Here is a tiny trained network, its code and every weight. The questions are about switching its units off for an input and a target symbol, where a switched-off unit gives its printed mean instead of its output.

import numpy as np


def w(rows, s, z=0):
    codes = np.array(rows[::2]) - 128.0
    scale = np.full(codes.shape[1], s)
    scale[-1] = z or s
    return codes * scale


def f(y):
    return y / 2 * (1 + np.tanh(0.7978845608 * (y + 0.044715 * y**3)))


def softmax(a):
    e = np.exp(a - a.max(-1, keepdims=True))
    return e / e.sum(-1, keepdims=True)


def log_softmax(a):
    a = a - a.max(-1, keepdims=True)
    return a - np.log(np.exp(a).sum(-1, keepdims=True))


def net(x, mask):
    ids = ['ΓΔΠΣΦαβζηθλμξψω'.index(c) for c in x.split()]
    T = len(ids)
    res = E[ids] + P[:T]
    u = 0
    for l in range(2):
        r = res
        for j in range(3):
            rows = slice(2 * j, 2 * j + 2)
            q, k, v = (r @ M[l][rows].T for M in (Q, K, V))
            z = softmax(np.where(np.tri(T) > 0, q @ k.T / 2**0.5, -1e9)) @ v
            o = O[l][rows]
            res = res + np.where(mask[u + j], z, o[:, -1]) @ o[:, :-1]
        u += 3
        y = f(res @ A[l][:, :-1].T + A[l][:, -1])
        res = res + np.where(mask[u : u + 16], y, B[l][:, -1]) @ B[l][:, :-1]
        u += 16
    return log_softmax(res[-1] @ U[:, :-1].T + U[:, -1])


Q, K, V, O, A, B = {}, {}, {}, {}, {}, {}
E = w([
[128,70,49,133,205,65,139],'Γ',
[186,178,181,222,91,176,141],'Δ',
[181,176,157,100,135,184,54],'Π',
[199,118,182,253,164,156,173],'Σ',
[201,97,106,113,84,95,140],'Φ',
[105,87,154,96,206,191,46],'α',
[97,134,100,238,129,139,60],'β',
[134,180,77,118,130,126,191],'ζ',
[179,130,99,232,106,87,171],'η',
[116,18,186,98,114,134,127],'θ',
[98,136,158,120,83,189,84],'λ',
[52,102,113,115,191,183,148],'μ',
[108,120,164,72,68,152,237],'ξ',
[143,117,80,51,151,116,64],'ψ',
[185,127,116,125,215,143,145],'ω',
],0.015)
P = w([
[124,143,140,112,108,129,116],'0',
[154,105,98,118,114,191,152],'1',
[189,79,49,109,92,255,154],'2',
[127,139,157,104,159,134,150],'3',
[131,186,255,113,164,74,130],'4',
[100,137,146,125,154,137,153],'5',
[110,116,40,137,87,243,175],'6',
[107,143,144,142,144,143,149],'7',
],0.0089)
Q[0] = w([
[146,72,53,161,109,246,151],'0.h1',
[80,182,194,151,162,92,139],'0.h1',
[69,158,100,87,131,104,120],'0.h2',
[191,145,121,106,114,82,164],'0.h2',
[123,126,162,89,119,76,146],'0.h3',
[98,181,206,129,160,39,108],'0.h3',
],0.012)
K[0] = w([
[58,180,195,120,190,44,133],'0.h1',
[130,81,65,121,148,181,155],'0.h1',
[59,115,51,145,126,150,132],'0.h2',
[157,123,72,77,103,112,156],'0.h2',
[158,137,94,143,117,158,107],'0.h3',
[151,49,32,135,99,250,157],'0.h3',
],0.012)
V[0] = w([
[137,25,134,145,192,151,157],'0.h1',
[1,128,148,224,101,108,90],'0.h1',
[201,91,177,125,123,123,126],'0.h2',
[127,140,93,121,139,115,182],'0.h2',
[152,112,74,110,47,143,179],'0.h3',
[70,76,167,67,101,160,108],'0.h3',
],0.0092)
O[0] = w([
[129,41,71,113,4,112,60,250],'0.h1',
[36,211,220,109,110,21,131,204],'0.h1',
[223,193,81,114,106,48,173,116],'0.h2',
[69,165,213,167,127,114,174,79],'0.h2',
[44,176,39,140,105,202,183,54],'0.h3',
[64,2,140,156,150,128,211,33],'0.h3',
],0.0058,0.0024)
A[0] = w([
[106,153,130,181,117,175,188,166],'0.n1',
[128,146,129,133,25,190,103,145],'0.n2',
[139,139,48,94,125,54,161,132],'0.n3',
[199,144,142,194,76,49,204,39],'0.n4',
[173,153,198,205,54,168,194,25],'0.n5',
[181,138,138,2,77,157,172,1],'0.n6',
[107,89,159,64,102,153,206,12],'0.n7',
[91,135,139,165,127,170,136,120],'0.n8',
[193,137,148,159,103,118,134,148],'0.n9',
[68,106,67,28,182,127,94,122],'0.n10',
[154,212,106,108,112,122,126,189],'0.n11',
[130,128,144,153,198,53,116,134],'0.n12',
[159,88,188,32,88,89,171,81],'0.n13',
[130,142,153,58,88,139,210,8],'0.n14',
[100,168,103,183,172,133,77,121],'0.n15',
[124,129,202,99,198,126,141,172],'0.n16',
],0.008,0.0038)
B[0] = w([
[64,112,186,80,237,184,110,185],'0.n1',
[14,144,155,155,85,59,58,228],'0.n2',
[38,177,132,213,58,59,198,154],'0.n3',
[2,164,80,97,137,242,152,151],'0.n4',
[43,205,68,48,206,69,9,151],'0.n5',
[121,206,199,200,158,82,46,160],'0.n6',
[146,147,146,114,181,78,96,136],'0.n7',
[94,83,161,82,195,162,100,165],'0.n8',
[125,191,71,140,65,176,65,181],'0.n9',
[42,218,73,59,151,55,104,189],'0.n10',
[145,145,154,151,90,172,136,193],'0.n11',
[177,82,54,155,176,121,214,191],'0.n12',
[198,114,96,191,122,50,83,151],'0.n13',
[173,127,173,189,219,62,106,126],'0.n14',
[153,79,129,194,211,173,52,252],'0.n15',
[220,120,147,25,122,190,150,173],'0.n16',
],0.0053,0.0033)
Q[1] = w([
[132,170,119,96,44,120,81],'1.h1',
[148,128,180,137,103,47,137],'1.h1',
[193,118,147,176,179,176,100],'1.h2',
[97,151,253,160,158,165,202],'1.h2',
[101,126,145,157,117,184,171],'1.h3',
[178,128,156,142,66,69,98],'1.h3',
],0.0056)
K[1] = w([
[208,97,100,210,202,114,160],'1.h1',
[133,107,128,120,176,204,102],'1.h1',
[30,148,97,118,106,74,131],'1.h2',
[98,143,150,214,3,130,46],'1.h2',
[64,107,125,104,129,63,77],'1.h3',
[129,126,74,157,134,110,203],'1.h3',
],0.0053)
V[1] = w([
[131,153,170,92,28,161,209],'1.h1',
[122,94,178,254,74,206,181],'1.h1',
[172,96,200,104,133,219,84],'1.h2',
[192,110,180,178,105,97,129],'1.h2',
[104,69,147,155,59,140,75],'1.h3',
[55,171,144,31,43,160,84],'1.h3',
],0.0064)
O[1] = w([
[76,149,75,219,73,238,174,3],'1.h1',
[116,185,123,237,127,91,144,120],'1.h1',
[119,69,222,253,118,150,148,139],'1.h2',
[108,65,115,202,226,104,154,107],'1.h2',
[120,153,160,118,141,127,173,163],'1.h3',
[171,125,161,136,21,206,157,112],'1.h3',
],0.0069,0.0053)
A[1] = w([
[138,115,108,106,96,82,254,161],'1.n1',
[89,185,100,170,102,108,104,129],'1.n2',
[190,204,94,123,181,113,71,110],'1.n3',
[102,76,169,163,150,158,174,240],'1.n4',
[146,150,174,205,100,138,153,187],'1.n5',
[67,103,149,146,91,132,107,122],'1.n6',
[77,186,155,116,155,68,144,74],'1.n7',
[129,197,120,65,139,153,185,155],'1.n8',
[71,143,87,82,92,84,191,151],'1.n9',
[136,182,168,121,153,195,87,141],'1.n10',
[100,134,76,186,159,158,92,3],'1.n11',
[231,148,91,150,112,77,135,173],'1.n12',
[99,156,88,123,214,156,142,233],'1.n13',
[170,110,185,81,148,164,75,152],'1.n14',
[5,116,138,133,92,99,77,147],'1.n15',
[132,80,44,131,85,179,118,210],'1.n16',
],0.0087,0.0039)
B[1] = w([
[163,116,216,142,38,130,151,160],'1.n1',
[63,171,138,167,138,95,135,177],'1.n2',
[141,149,48,175,136,116,160,255],'1.n3',
[160,70,193,191,138,159,191,185],'1.n4',
[151,108,167,255,123,140,139,172],'1.n5',
[68,87,117,102,126,80,116,161],'1.n6',
[83,86,118,123,114,170,145,185],'1.n7',
[148,157,180,60,144,91,201,180],'1.n8',
[113,119,217,126,108,143,118,172],'1.n9',
[152,181,156,167,132,174,80,211],'1.n10',
[155,180,126,69,126,136,197,171],'1.n11',
[81,158,106,207,91,28,152,204],'1.n12',
[102,150,133,154,240,131,157,228],'1.n13',
[194,164,159,128,171,102,57,242],'1.n14',
[23,134,139,79,108,53,146,239],'1.n15',
[95,18,5,135,102,210,124,220],'1.n16',
],0.0071,0.006)
U = w([
[95,134,49,33,109,65,94,152],'Γ',
[198,167,148,136,81,152,95,40],'Δ',
[254,113,89,150,156,125,202,131],'Π',
[132,154,97,163,16,83,139,69],'Σ',
[34,155,78,131,111,177,207,78],'Φ',
[198,7,151,116,73,58,89,2],'α',
[118,179,202,124,166,46,134,191],'β',
[115,184,107,126,168,196,147,30],'ζ',
[87,212,115,117,98,147,117,77],'η',
[71,29,80,92,114,56,242,118],'θ',
[125,116,187,124,97,183,202,214],'λ',
[80,78,198,93,24,148,90,133],'μ',
[63,74,151,46,177,178,163,88],'ξ',
[174,70,122,53,155,167,96,97],'ψ',
[84,68,73,206,168,113,56,188],'ω',
],0.0073,0.0061)

Each question gives the input, a string of symbols that net reads in full, and the target symbol t.
The units are the heads (2 rows each of Q, K, V and O) and the neurons (one row each of A and B). Each row of codes is followed by its name. A weight is (code - 128) times the scale printed after its matrix; where a second scale follows, it is the last column's (O, A, B and U).
mask holds one flag per unit, layer by layer, with each layer's heads first. A switched-off unit (its flag False) gives its mean, the last column of its rows in O or B, instead of its output. The means were averaged over made-up inputs and are rounded, as every weight is.
A unit's drop is (log p(t) with every unit on - log p(t) with that unit switched off) / (log p(t) with every unit on - log p(t) with every unit switched off).
The circuit of an input: a set's keep is (log p(t) with only the set's units on - log p(t) with every unit switched off) / (log p(t) with every unit on - log p(t) with every unit switched off). Starting from the 12 units with the biggest drops (on a tie, the unit counted first), units are removed one at a time, each time the one whose removal leaves the highest keep (on an exact tie, the one counted first), for as long as the keep stays at least 0.8.
units of the circuit, in order: the units of the circuit, biggest drop first
most important unit: the unit with the biggest drop
top k neurons: the k neurons with the biggest drops, biggest first
drop when u is switched off: that unit's drop, to one decimal
input θ Γ Γ, target θ: most important unit	0.h3
input β β β ω, target Π: top 2 neurons	[1.n15; 1.n3]
input ω Π α Γ ξ η β ω, target Π: top 2 neurons	[1.n15; 0.n2]
input Γ β ψ ξ ξ θ β ξ, target β: units of the circuit, in order	[0.n14; 1.n16]
input ω ω ψ, target ω: units of the circuit, in order	[0.h1; 1.h2; 1.n16]
input ω Π λ, target ω: units of the circuit, in order	[0.h1; 1.n16]
input η ω β β β β μ, target β: units of the circuit, in order	[0.h1; 0.h3]
input Π ω β, target Π: units of the circuit, in order	[0.h1; 1.n11; 1.n15]
input β Π Γ λ ψ, target Γ: units of the circuit, in order	[0.h1; 0.n10; 1.h2]
input β Γ ω ω ω, target ω: units of the circuit, in order	[0.h1; 1.n12]
input Φ ω θ β θ, target α: units of the circuit, in order	[0.n13; 0.h1]
input θ β β Φ Γ Γ Π, target Γ: top 2 neurons	[0.n2; 0.n12]
input λ β Φ β Δ, target η: top 3 neurons	[0.n5; 0.n2; 1.n10]
input λ μ β λ Φ, target Σ: top 2 neurons	[0.n13; 1.n12]
input β λ λ λ, target λ: top neuron	[1.n4]
input ω Γ θ, target ω: units of the circuit, in order	[0.h1; 1.n16; 1.n8]
input ω β Σ, target ω: units of the circuit, in order	[0.h1; 0.n5]
input β β Π, target β: top 2 neurons	[0.n15; 1.n16]
input α λ β β β λ η, target β: top 2 neurons	[1.n16; 0.n5]
input λ Δ β β Γ Π α, target Γ: most important unit	0.n10
input β β Φ, target β: top 2 neurons	[1.n16; 0.n4]
input β ω ω, target β: top 2 neurons	[1.n16; 1.n12]
input ξ β Γ, target ξ: drop when 1.n3 is switched off	0.1
input η β θ β θ ω η, target Φ: drop when 1.h1 is switched off	0.3
input β Γ ω, target β: drop when 1.n16 is switched off	0.3
input ψ μ β ω β ω β, target β: drop when 1.n16 is switched off	0.3
input β Φ ψ, target β: units of the circuit, in order	[0.h1]
